Below is a small trained network, with its code and all its weights. Each question gives an input and a target symbol and asks what happens when units are switched off, that is, made to give their printed mean instead of their output.

import numpy as np


def w(rows, s, z=0):
    codes = np.array(rows[::2]) - 128.0
    scale = np.full(codes.shape[1], s)
    scale[-1] = z or s
    return codes * scale


def f(y):
    return np.maximum(y, 0)


def softmax(a):
    e = np.exp(a - a.max(-1, keepdims=True))
    return e / e.sum(-1, keepdims=True)


def log_softmax(a):
    a = a - a.max(-1, keepdims=True)
    return a - np.log(np.exp(a).sum(-1, keepdims=True))


def net(x, mask):
    ids = ['ΠΣΨαγεζηθω'.index(c) for c in x.split()]
    T = len(ids)
    res = E[ids] + P[:T]
    u = 0
    for l in range(2):
        q, k, v = (res @ M[l].T for M in (Q, K, V))
        z = softmax(np.where(np.tri(T) > 0, q @ k.T / 3**0.5, -1e9)) @ v
        res = res + np.where(mask[u], z, O[l][:, -1]) @ O[l][:, :-1]
        u += 1
        y = f(res @ A[l][:, :-1].T + A[l][:, -1])
        res = res + np.where(mask[u : u + 4], y, B[l][:, -1]) @ B[l][:, :-1]
        u += 4
    return log_softmax(res[-1] @ U[:, :-1].T + U[:, -1])


Q, K, V, O, A, B = {}, {}, {}, {}, {}, {}
E = w([
[165,222,200,73,81,142,146,208,142,174],'Π',
[183,255,137,103,78,91,85,63,132,88],'Σ',
[104,110,174,183,143,128,101,111,41,61],'Ψ',
[178,230,207,124,20,136,109,179,60,179],'α',
[199,216,123,118,72,108,115,170,173,184],'γ',
[93,90,197,103,168,168,139,146,85,73],'ε',
[166,232,158,53,110,156,154,149,184,131],'ζ',
[106,106,148,211,185,43,121,155,116,120],'η',
[189,213,113,72,97,97,122,141,213,154],'θ',
[119,62,125,93,148,124,110,108,133,72],'ω',
],0.0081)
P = w([
[138,119,173,64,56,2,216,151,94,127],'0',
[202,170,102,109,180,143,148,138,92,160],'1',
[145,143,156,139,105,136,164,89,120,154],'2',
[127,198,102,141,128,145,135,167,123,111],'3',
[177,164,119,110,175,175,99,95,99,206],'4',
[104,136,144,152,75,147,130,108,143,137],'5',
[127,205,85,136,173,179,64,152,115,168],'6',
[145,133,163,133,120,178,79,63,125,204],'7',
[101,188,96,165,112,180,61,161,130,119],'8',
[155,187,112,138,206,208,21,99,116,214],'9',
[72,152,145,162,101,206,55,104,155,169],'10',
[143,187,85,151,163,169,55,131,144,158],'11',
],0.0043)
Q[0] = w([
[113,57,178,147,138,146,161,2,116,237],'0.h1',
[162,133,87,111,252,168,49,151,67,172],'0.h1',
[13,34,138,172,140,126,71,156,153,68],'0.h1',
],0.053)
K[0] = w([
[186,173,32,97,220,148,38,255,66,78],'0.h1',
[29,139,150,168,37,125,84,180,209,56],'0.h1',
[112,133,143,134,190,213,27,72,147,236],'0.h1',
],0.041)
V[0] = w([
[96,115,160,92,150,161,112,72,52,31],'0.h1',
[123,100,107,4,164,175,155,131,249,118],'0.h1',
[112,123,221,112,133,199,170,231,61,166],'0.h1',
],0.019)
O[0] = w([
[83,126,134,166,150,155,184,38,168,254,4],'0.h1',
[93,149,41,41,208,115,110,149,48,202,94],'0.h1',
[37,90,162,42,128,182,31,102,225,146,214],'0.h1',
],0.0099,0.0045)
A[0] = w([
[97,72,81,133,159,102,133,143,65,81,28],'0.n1',
[104,26,117,179,181,126,195,83,99,124,86],'0.n2',
[67,6,112,133,181,133,108,133,104,66,98],'0.n3',
[164,193,121,118,63,126,153,124,140,138,1],'0.n4',
],0.019,0.0081)
B[0] = w([
[194,20,146,120,202,254,147,126,189,132,255],'0.n1',
[115,156,55,66,130,174,12,174,135,19,178],'0.n2',
[147,228,145,230,163,129,137,132,137,222,226],'0.n3',
[158,195,105,49,152,160,82,137,213,202,200],'0.n4',
],0.0085,0.0096)
Q[1] = w([
[79,221,149,4,52,84,69,102,198,198],'1.h1',
[167,147,159,55,68,70,190,140,141,103],'1.h1',
[145,192,69,107,189,159,114,149,108,161],'1.h1',
],0.033)
K[1] = w([
[134,127,118,2,84,39,138,147,110,87],'1.h1',
[130,126,163,140,131,33,135,152,124,130],'1.h1',
[182,115,92,116,183,142,147,132,101,157],'1.h1',
],0.044)
V[1] = w([
[149,159,145,110,112,147,136,100,119,134],'1.h1',
[185,196,116,61,53,246,122,75,116,139],'1.h1',
[114,163,122,148,167,144,93,175,142,134],'1.h1',
],0.012)
O[1] = w([
[105,103,97,123,132,115,124,143,143,113,135],'1.h1',
[98,86,21,207,190,2,95,201,226,101,251],'1.h1',
[133,39,249,98,96,38,69,117,28,178,209],'1.h1',
],0.0037,0.022)
A[1] = w([
[101,152,50,164,180,121,242,75,30,236,99],'1.n1',
[111,66,80,194,192,154,233,83,49,209,48],'1.n2',
[6,163,92,124,142,111,161,89,92,222,6],'1.n3',
[103,123,7,29,157,100,146,122,42,168,115],'1.n4',
],0.013,0.0027)
B[1] = w([
[106,92,254,103,204,87,112,188,147,71,187],'1.n1',
[90,214,132,86,40,111,144,81,164,113,221],'1.n2',
[202,93,36,116,118,123,155,57,94,70,224],'1.n3',
[75,134,124,199,74,194,186,145,122,144,251],'1.n4',
],0.0096,0.011)
U = w([
[23,151,131,11,176,110,51,145,107,202,170],'Π',
[153,231,59,155,133,45,149,153,121,176,158],'Σ',
[94,108,166,203,112,127,166,99,194,204,77],'Ψ',
[59,79,121,103,99,162,88,143,203,11,1],'α',
[155,171,53,49,51,70,56,196,59,4,115],'γ',
[119,77,64,76,105,117,115,74,127,125,127],'ε',
[27,165,67,134,51,137,147,149,86,141,190],'ζ',
[173,241,102,57,58,199,146,125,150,85,84],'η',
[171,40,139,122,177,189,143,186,121,142,130],'θ',
[127,103,176,183,62,24,247,113,82,30,234],'ω',
],0.0032,0.0056)

Each question gives the input, a string of symbols that net reads in full, and the target symbol t.
The units are the heads (3 rows each of Q, K, V and O) and the neurons (one row each of A and B). Each row of codes is followed by its name. A weight is (code - 128) times the scale printed after its matrix; where a second scale follows, it is the last column's (O, A, B and U).
mask holds one flag per unit, layer by layer, with each layer's heads first. A switched-off unit (its flag False) gives its mean, the last column of its rows in O or B, instead of its output. The means were averaged over made-up inputs and are rounded, as every weight is.
A unit's drop is (log p(t) with every unit on - log p(t) with that unit switched off) / (log p(t) with every unit on - log p(t) with every unit switched off).
The circuit of an input: a set's keep is (log p(t) with only the set's units on - log p(t) with every unit switched off) / (log p(t) with every unit on - log p(t) with every unit switched off). Starting from all 10 units, units are removed one at a time, each time the one whose removal leaves the highest keep (on an exact tie, the one counted first), for as long as the keep stays at least 0.8.
units of the circuit, in order: the units of the circuit, biggest drop first
unit that matters most: the unit with the biggest drop
k most important neurons: the k neurons with the biggest drops, biggest first
k most important neurons of layer l: the k neurons of layer l with the biggest drops, biggest first
input ζ ζ Σ Ψ, target γ: units of the circuit, in order => [0.h1, 0.n2, 1.n4]
input ω η ε θ Σ ε θ α θ γ Π, target ω: 2 most important neurons of layer 1 => [1.n1, 1.n3]
input ω Π ω θ θ ω Σ Σ ζ ε, target Π: 3 most important neurons => [0.n3, 0.n1, 1.n1]
input Π Σ Σ η ε, target ω: 3 most important neurons of layer 0 => [0.n1, 0.n4, 0.n2]
input γ θ α Π α Π η γ θ η θ, target γ: 2 most important neurons of layer 0 => [0.n1, 0.n3]
input θ α Ψ α ζ θ θ η, target η: unit that matters most => 1.n2
input θ Π θ ω ω Ψ ε ε ζ Π Π η, target Σ: units of the circuit, in order => [0.n3, 0.h1, 0.n1, 1.n3]
input η ζ Π ζ η, target Π: units of the circuit, in order => [0.h1, 0.n3, 1.n1]
input Σ α ω Σ η Ψ θ Ψ Π Π ε α, target Σ: units of the circuit, in order => [0.n4, 0.h1, 0.n1]
input Σ Ψ η Ψ Π Π, target Σ: 2 most important neurons => [0.n4, 0.n1]
input θ ε Ψ Π θ η ω ω, target ζ: 3 most important neurons of layer 0 => [0.n2, 0.n1, 0.n3]
input Π Σ Σ θ γ θ ω θ, target Π: units of the circuit, in order => [0.h1, 1.n3]
input α Π α ε, target Ψ: units of the circuit, in order => [0.n3, 0.h1]
input θ ε Σ θ ω η α γ, target θ: units of the circuit, in order => [0.h1, 0.n1, 1.n2]
input ω ζ η ω, target ω: units of the circuit, in order => [0.h1]
input η ω γ Π α α η, target Ψ: 2 most important neurons of layer 0 => [0.n3, 0.n2]
input ω ε ω Σ, target ω: units of the circuit, in order => [0.h1, 1.n1, 0.n1, 1.n3]
input γ α ε ω, target ε: units of the circuit, in order => [0.h1, 1.n3, 0.n1]
input Π Π Π ω Π Σ α Π α ε ω γ, target Π: units of the circuit, in order => [0.h1, 1.n3]
input θ ε η, target ε: units of the circuit, in order => [0.h1, 1.n3]
input Ψ θ Π ω, target Σ: 3 most important neurons => [0.n3, 0.n1, 1.n3]
input Ψ η ζ ζ γ, target Ψ: units of the circuit, in order => [0.h1]
input η Ψ Π ω ε ε θ ω, target η: 2 most important neurons of layer 0 => [0.n1, 0.n3]
input ω γ ω Σ Ψ η ω, target ω: 2 most important neurons => [0.n2, 0.n1]
input ε Σ ω Π ε, target Σ: 3 most important neurons of layer 0 => [0.n3, 0.n1, 0.n2]
